Below are the code and all the weights of a small trained network. Each question names an input and a target symbol and asks about switching units off, where a switched-off unit gives its printed mean instead of its output.

import numpy as np


def w(rows, s, z=0):
    codes = np.array(rows[::2]) - 128.0
    scale = np.full(codes.shape[1], s)
    scale[-1] = z or s
    return codes * scale


def norm(h):
    return h / np.sqrt((h * h).mean(-1, keepdims=True) + 1e-5)


def f(y):
    return y / 2 * (1 + np.tanh(0.7978845608 * (y + 0.044715 * y**3)))


def softmax(a):
    e = np.exp(a - a.max(-1, keepdims=True))
    return e / e.sum(-1, keepdims=True)


def log_softmax(a):
    a = a - a.max(-1, keepdims=True)
    return a - np.log(np.exp(a).sum(-1, keepdims=True))


def net(x, mask):
    ids = ['αβγδεηθξστφψ'.index(c) for c in x.split()]
    T = len(ids)
    res = E[ids] + P[:T]
    u = 0
    for l in range(2):
        q, k, v = (norm(res) @ M[l].T for M in (Q, K, V))
        z = softmax(np.where(np.tri(T) > 0, q @ k.T / 3**0.5, -1e9)) @ v
        res = res + np.where(mask[u], z, O[l][:, -1]) @ O[l][:, :-1]
        u += 1
        y = f(norm(res) @ A[l][:, :-1].T + A[l][:, -1])
        res = res + np.where(mask[u : u + 4], y, B[l][:, -1]) @ B[l][:, :-1]
        u += 4
    return log_softmax(norm(res)[-1] @ U[:, :-1].T + U[:, -1])


Q, K, V, O, A, B = {}, {}, {}, {}, {}, {}
E = w([
[154,162,104],'α',
[146,165,103],'β',
[146,166,104],'γ',
[57,53,88],'δ',
[146,167,104],'ε',
[133,6,125],'η',
[152,169,106],'θ',
[236,46,110],'ξ',
[133,206,38],'σ',
[38,58,115],'τ',
[29,169,195],'φ',
[176,200,225],'ψ',
],0.021)
P = w([
[129,9,157],'0',
[142,71,131],'1',
[123,91,132],'2',
[109,128,120],'3',
[117,152,118],'4',
[108,167,126],'5',
[104,188,123],'6',
[115,203,129],'7',
[104,211,123],'8',
[111,227,124],'9',
[99,243,133],'10',
[98,250,136],'11',
[105,253,143],'12',
[116,254,143],'13',
],0.0053)
Q[0] = w([
[87,107,247],'L0H1',
[109,1,148],'L0H1',
[160,170,79],'L0H1',
],0.0098)
K[0] = w([
[60,81,82],'L0H1',
[198,2,85],'L0H1',
[58,144,213],'L0H1',
],0.0076)
V[0] = w([
[121,79,188],'L0H1',
[110,191,249],'L0H1',
[53,132,255],'L0H1',
],0.0093)
O[0] = w([
[113,54,123,24],'L0H1',
[122,172,254,116],'L0H1',
[7,207,170,3],'L0H1',
],0.0096,0.0059)
A[0] = w([
[180,146,246,9],'L0N1',
[253,168,218,190],'L0N2',
[119,179,73,213],'L0N3',
[88,222,109,253],'L0N4',
],0.0076,0.0031)
B[0] = w([
[92,98,177,127],'L0N1',
[183,33,128,255],'L0N2',
[115,205,254,214],'L0N3',
[124,142,189,243],'L0N4',
],0.0056,0.0051)
Q[1] = w([
[80,76,178],'L1H1',
[70,64,133],'L1H1',
[22,6,35],'L1H1',
],0.013)
K[1] = w([
[109,53,163],'L1H1',
[123,3,155],'L1H1',
[74,39,121],'L1H1',
],0.015)
V[1] = w([
[49,131,255],'L1H1',
[63,239,88],'L1H1',
[148,77,122],'L1H1',
],0.008)
O[1] = w([
[216,129,81,3],'L1H1',
[66,49,2,155],'L1H1',
[103,162,182,116],'L1H1',
],0.0081,0.0055)
A[1] = w([
[142,179,189,99],'L1N1',
[205,77,46,253],'L1N2',
[201,38,3,40],'L1N3',
[190,161,100,94],'L1N4',
],0.0077,0.0036)
B[1] = w([
[106,73,200,150],'L1N1',
[72,212,157,253],'L1N2',
[71,41,144,182],'L1N3',
[73,159,5,178],'L1N4',
],0.011,0.0062)
U = w([
[236,46,98,245],'α',
[163,107,116,69],'β',
[165,113,108,88],'γ',
[27,79,145,102],'δ',
[168,120,122,38],'ε',
[124,72,167,231],'η',
[244,178,119,190],'θ',
[180,157,145,147],'ξ',
[56,158,81,136],'σ',
[144,144,151,54],'τ',
[34,158,245,2],'φ',
[170,126,247,165],'ψ',
],0.015,0.0042)

Each question gives the input, a string of symbols that net reads in full, and the target symbol t.
The units are the heads (3 rows each of Q, K, V and O) and the neurons (one row each of A and B). Each row of codes is followed by its name. A weight is (code - 128) times the scale printed after its matrix; where a second scale follows, it is the last column's (O, A, B and U).
mask holds one flag per unit, layer by layer, with each layer's heads first. A switched-off unit (its flag False) gives its mean, the last column of its rows in O or B, instead of its output. The means were averaged over made-up inputs and are rounded, as every weight is.
A unit's drop is (log p(t) with every unit on - log p(t) with that unit switched off) / (log p(t) with every unit on - log p(t) with every unit switched off).
The circuit of an input: a set's keep is (log p(t) with only the set's units on - log p(t) with every unit switched off) / (log p(t) with every unit on - log p(t) with every unit switched off). Starting from all 10 units, units are removed one at a time, each time the one whose removal leaves the highest keep (on an exact tie, the one counted first), for as long as the keep stays at least 0.8.
circuit, biggest first: the units of the circuit, biggest drop first
k most important neurons: the k neurons with the biggest drops, biggest first
k most important neurons of layer l: the k neurons of layer l with the biggest drops, biggest first
drop when u is switched off: that unit's drop, to one decimal
input β σ θ θ θ σ η β ξ α θ ψ γ β, target ψ: circuit, biggest first	L0H1, L1N1, L1N2
input ψ θ θ σ β σ ξ β, target σ: circuit, biggest first	L1H1
input σ θ θ, target σ: 2 most important neurons of layer 1	L1N2, L1N3
input ψ θ σ θ ψ, target θ: circuit, biggest first	L0H1, L1H1
input η σ θ σ θ, target σ: 3 most important neurons	L1N3, L1N2, L0N2
input θ γ θ θ α α ψ γ, target ψ: 2 most important neurons	L1N1, L0N4
input φ ε γ, target φ: 2 most important neurons	L0N4, L1N4
input σ γ ε ψ σ σ γ ξ φ ε, target φ: 4 most important neurons	L0N4, L1N1, L1N4, L0N1
input δ σ α, target σ: 2 most important neurons of layer 1	L1N2, L1N1
input σ ξ θ θ θ γ σ ψ θ ε, target ψ: circuit, biggest first	L0H1, L1N1, L1N2
input θ σ σ ξ β ψ ψ ξ δ σ β ψ ε α, target ψ: 2 most important neurons of layer 0	L0N4, L0N1
input σ σ θ θ γ β ψ θ σ ξ γ ψ, target θ: 3 most important neurons	L1N3, L0N3, L0N4
input φ ψ σ θ ξ σ θ σ ξ σ ξ σ θ α, target σ: 2 most important neurons	L0N2, L1N4
input ψ θ φ σ θ, target φ: most important neuron of layer 1	L1N1
input θ ξ α θ ξ ξ γ θ ψ θ, target ψ: 2 most important neurons of layer 1	L1N1, L1N2
input β σ β γ θ ε φ α, target φ: drop when L0H1 is switched off	0.7
input γ ψ α ε, target ψ: drop when L1N2 is switched off	0.1
input α γ θ γ α ξ φ ε, target φ: drop when L1N3 is switched off	-0.1
